Look-ups in named tables: a row name and a column name give one cell, copied from the table.

Table nez
cols = soso, bak, mopaman, gadadem, sog
zab: [17, 49, 80, 190, 103]
vov: [40, 102, 111, 150, 102]
zon: [73, 104, 127, 121, 77]
meramod: [84, 144, 154, 98, 74]
daf: [92, 144, 150, 71, 72]
puv: [117, 154, 187, 75, 65]
vel: [130, 148, 183, 44, 77]
fekas: [136, 149, 184, 40, 74]
vaso: [151, 158, 185, 9, 76]
gasefif: [180, 141, 203, 17, 90]
febare: [156, 155, 210, 12, 61]
zasugiv: [148, 139, 213, 0, 69]

bak of febare: 155
gadadem of fekas: 40
bak of zasugiv: 139
gadadem of zon: 121
soso of vaso: 151
soso of gasefif: 180
sog of febare: 61
soso of meramod: 84
bak of puv: 154
mopaman of zon: 127
gadadem of meramod: 98
mopaman of meramod: 154

pabo =
|  | logi | pez | muzaf | pegose | somo | tavato | dob | zita | det | lil |
|---|---|---|---|---|---|---|---|---|---|---|
| benuko | 0.368 | 0.218 | 0.308 | 0.342 | 0.643 | 0.367 | 0.827 | 0.259 | -0.064 | 0.131 |
| rotaru | 0.185 | 0.110 | 0.232 | 0.259 | 0.436 | 0.404 | 0.673 | 0.195 | 0.350 | 0.186 |
| nifin | 0.110 | 0.090 | 0.295 | 0.410 | 0.002 | 0.364 | 0.609 | 0.128 | 0.440 | 0.408 |
| rez | -0.116 | 0.175 | 0.135 | 0.433 | -0.629 | 0.394 | -0.110 | 0.279 | 0.518 | 0.292 |
| rupobam | 0.142 | -0.025 | 0.350 | 0.527 | 0.222 | 0.389 | 0.791 | 0.161 | 0.323 | 0.445 |
| sifa | 0.138 | 0.116 | 0.279 | 0.499 | -0.108 | 0.313 | 0.242 | 0.176 | 0.441 | 0.421 |

What is the pegose of rotaru in pabo? 0.259
What is the pez of rupobam in pabo? -0.025
What is the pez of nifin in pabo? 0.090
What is the zita of benuko in pabo? 0.259
What is the muzaf of rupobam in pabo? 0.350
What is the muzaf of nifin in pabo? 0.295
What is the dob of nifin in pabo? 0.609
What is the dob of rotaru in pabo? 0.673
What is the pez of sifa in pabo? 0.116
What is the pez of rotaru in pabo? 0.110
What is the lil of nifin in pabo? 0.408
What is the lil of sifa in pabo? 0.421
What is the zita of rez in pabo? 0.279
What is the dob of rez in pabo? -0.110
What is the tavato of benuko in pabo? 0.367
What is the muzaf of rotaru in pabo? 0.232
Which row has the largest muzaf? rupobam

zal:
|  | seves | numuk | folir | tupo | vus | tufetu | rol | zuvo | zipusog | latuvu |
|---|---|---|---|---|---|---|---|---|---|---|
| rasu | 63.81 | 77.41 | 61.17 | 74.73 | 40.53 | 21.66 | 73.97 | 53.49 | 55.67 | 38.00 |
| barera | 60.76 | 61.90 | 62.44 | 74.58 | 50.30 | 40.52 | 69.15 | 55.21 | 53.03 | 37.77 |
| mavamun | 61.99 | 82.26 | 61.11 | 72.48 | 39.49 | 14.73 | 78.40 | 52.31 | 55.87 | 39.56 |
| dup | 60.08 | 60.50 | 56.34 | 71.53 | 49.33 | 45.93 | 56.84 | 52.08 | 50.07 | 43.67 |
| nede | 63.46 | 66.58 | 57.71 | 81.12 | 44.31 | 40.89 | 57.33 | 55.00 | 49.48 | 39.70 |

rol of dup: 56.84
latuvu of dup: 43.67
tufetu of rasu: 21.66
latuvu of rasu: 38.00
zuvo of dup: 52.08
zipusog of rasu: 55.67
zipusog of dup: 50.07
tupo of barera: 74.58
zuvo of barera: 55.21
numuk of nede: 66.58
zuvo of rasu: 53.49
seves of barera: 60.76
zipusog of barera: 53.03
Row with the largest vus: barera

